Here is a tiny trained network, its code and every weight. The questions are about switching its units off for an input and a class, where a switched-off unit gives its printed mean instead of its output.

import numpy as np


def w(rows, s, z=0):
    codes = np.array(rows[::2]) - 128.0
    scale = np.full(codes.shape[1], s)
    scale[-1] = z or s
    return codes * scale


def norm(h):
    return h / np.sqrt((h * h).mean(-1, keepdims=True) + 1e-5)


def f(y):
    return y / 2 * (1 + np.tanh(0.7978845608 * (y + 0.044715 * y**3)))


def log_softmax(a):
    a = a - a.max(-1, keepdims=True)
    return a - np.log(np.exp(a).sum(-1, keepdims=True))


def net(x, mask):
    res = np.array(x, float).reshape(1, 4) / 4 @ E
    u = 0
    for l in range(4):
        y = f(norm(res) @ A[l][:, :-1].T + A[l][:, -1])
        res = res + np.where(mask[u : u + 7], y, B[l][:, -1]) @ B[l][:, :-1]
        u += 7
    return log_softmax(norm(res)[-1] @ U[:, :-1].T + U[:, -1])


A, B = {}, {}
E = w([
[160,104,47,102,149,2,140,183],'x0',
[129,130,128,128,127,129,128,129],'x1',
[156,99,177,66,130,174,227,200],'x2',
[136,70,156,163,115,145,39,204],'x3',
],0.0035)
A[0] = w([
[121,120,181,119,163,180,93,103,239],'0.n0',
[162,91,103,102,255,55,109,168,43],'0.n1',
[102,152,134,72,195,89,159,90,8],'0.n2',
[153,156,54,167,204,4,172,193,55],'0.n3',
[253,191,117,129,158,112,68,185,193],'0.n4',
[120,229,70,72,194,104,131,13,57],'0.n5',
[224,85,112,163,87,168,110,150,111],'0.n6',
],0.0032,0.0014)
B[0] = w([
[49,42,80,89,185,190,155,181,218],'0.n0',
[97,178,119,93,30,197,56,96,179],'0.n1',
[125,178,159,148,32,155,151,183,113],'0.n2',
[150,91,97,63,27,253,48,66,249],'0.n3',
[26,62,146,88,123,181,149,123,185],'0.n4',
[103,178,189,184,151,108,127,251,205],'0.n5',
[60,152,178,159,77,72,72,158,142],'0.n6',
],0.0028,0.0017)
A[1] = w([
[107,72,94,97,138,142,121,72,102],'1.n0',
[92,142,71,239,148,77,86,59,52],'1.n1',
[77,159,196,187,190,206,137,83,153],'1.n2',
[208,80,146,100,102,164,214,194,131],'1.n3',
[179,203,123,128,111,85,223,32,79],'1.n4',
[161,161,130,119,152,57,116,137,5],'1.n5',
[164,135,71,69,147,2,119,160,132],'1.n6',
],0.0041,0.0014)
B[1] = w([
[144,133,168,152,96,151,141,111,140],'1.n0',
[213,188,173,120,176,105,137,142,208],'1.n1',
[152,94,42,79,68,150,117,92,252],'1.n2',
[153,181,153,152,146,80,83,51,236],'1.n3',
[43,93,79,178,167,106,147,254,179],'1.n4',
[126,93,135,75,151,157,143,139,101],'1.n5',
[126,88,150,139,55,226,129,88,194],'1.n6',
],0.005,0.0027)
A[2] = w([
[31,135,146,179,104,146,145,252,70],'2.n0',
[165,112,140,224,134,129,8,170,191],'2.n1',
[79,72,173,41,100,185,161,201,84],'2.n2',
[39,95,131,71,167,218,131,63,98],'2.n3',
[102,90,101,213,163,131,113,232,116],'2.n4',
[210,118,240,68,208,119,187,135,72],'2.n5',
[107,17,201,189,153,144,70,192,1],'2.n6',
],0.0034,0.00076)
B[2] = w([
[87,170,80,152,164,126,143,151,132],'2.n0',
[140,169,164,140,167,114,254,160,250],'2.n1',
[166,168,94,165,131,58,101,48,178],'2.n2',
[142,131,26,142,42,27,71,185,192],'2.n3',
[100,97,163,105,156,133,209,144,135],'2.n4',
[182,197,115,195,208,94,56,103,162],'2.n5',
[27,167,62,121,149,97,165,206,170],'2.n6',
],0.0047,0.0021)
A[3] = w([
[189,161,188,131,198,91,97,80,1],'3.n0',
[146,55,97,90,90,109,106,122,102],'3.n1',
[162,108,138,110,120,130,125,79,17],'3.n2',
[108,139,100,110,149,131,156,85,213],'3.n3',
[105,129,104,147,86,193,116,97,136],'3.n4',
[3,136,111,99,183,104,175,161,78],'3.n5',
[129,88,96,86,84,144,93,94,48],'3.n6',
],0.0077,0.0006)
B[3] = w([
[250,202,26,153,209,95,60,91,253],'3.n0',
[118,125,184,88,79,189,154,50,209],'3.n1',
[89,77,119,171,119,153,84,200,165],'3.n2',
[98,71,229,181,115,134,27,217,156],'3.n3',
[156,81,147,57,119,74,173,106,210],'3.n4',
[3,74,172,231,147,118,141,210,240],'3.n5',
[119,108,173,15,79,195,173,121,234],'3.n6',
],0.0047,0.0043)
U = w([
[146,80,155,25,57,180,163,73,254],'0',
[29,108,150,204,172,112,176,210,98],'1',
[254,192,90,151,213,104,104,94,27],'2',
],0.0087,0.00056)

Each question gives the input, the list of numbers given to net, and the class t.
The units are the neurons (one row each of A and B). Each row of codes is followed by its name. A weight is (code - 128) times the scale printed after its matrix; where a second scale follows, it is the last column's (A, B and U).
mask holds one flag per neuron, layer by layer. A switched-off neuron (its flag False) gives its mean, the last column of its row in B, instead of its output. The means were averaged over made-up inputs and are rounded, as every weight is.
A unit's drop is (log p(t) with every unit on - log p(t) with that unit switched off) / (log p(t) with every unit on - log p(t) with every unit switched off).
The circuit of an input: a set's keep is (log p(t) with only the set's units on - log p(t) with every unit switched off) / (log p(t) with every unit on - log p(t) with every unit switched off). Starting from the 12 units with the biggest drops (on a tie, the unit counted first), units are removed one at a time, each time the one whose removal leaves the highest keep (on an exact tie, the one counted first), for as long as the keep stays at least 0.8.
units of the circuit, in order: the units of the circuit, biggest drop first
top k neurons: the k neurons with the biggest drops, biggest first
k most important neurons of layer l: the k neurons of layer l with the biggest drops, biggest first
drop of u: that unit's drop, to one decimal
input [6,-4,8,-3], class 2: units of the circuit, in order => [1.n3; 2.n5]
input [4,-5,-2,-5], class 1: units of the circuit, in order => [1.n4]
input [-7,-7,2,-8], class 1: units of the circuit, in order => [1.n4; 0.n3]
input [4,7,6,-2], class 2: units of the circuit, in order => [1.n3; 2.n5]
input [8,1,4,8], class 0: units of the circuit, in order => [1.n6; 3.n1]
input [-6,-3,-5,-7], class 1: top 3 neurons => [1.n4; 0.n3; 1.n6]
input [2,0,-4,-4], class 1: top 2 neurons => [1.n4; 1.n3]
input [6,-2,5,5], class 0: 2 most important neurons of layer 1 => [1.n4; 1.n1]
input [-4,-3,8,-8], class 1: 2 most important neurons of layer 1 => [1.n4; 1.n1]
input [3,-2,2,-4], class 1: top 2 neurons => [1.n4; 1.n2]
input [8,8,7,3], class 0: top 2 neurons => [1.n1; 1.n6]
input [1,-4,3,-3], class 1: top 3 neurons => [1.n4; 1.n1; 0.n0]
input [-6,-4,-6,-8], class 1: top 2 neurons => [1.n4; 0.n3]
input [4,-2,5,0], class 2: units of the circuit, in order => [1.n3]
input [4,-7,4,-6], class 1: top 2 neurons => [1.n4; 1.n2]
input [-4,0,5,-8], class 1: drop of 1.n4 => 1.7
input [7,-2,6,2], class 0: drop of 1.n6 => 0.4
input [2,1,3,-6], class 1: drop of 1.n4 => 2.1
input [4,4,8,-6], class 2: drop of 2.n6 => 0.1
input [-4,-5,8,5], class 2: top neuron => [1.n4]
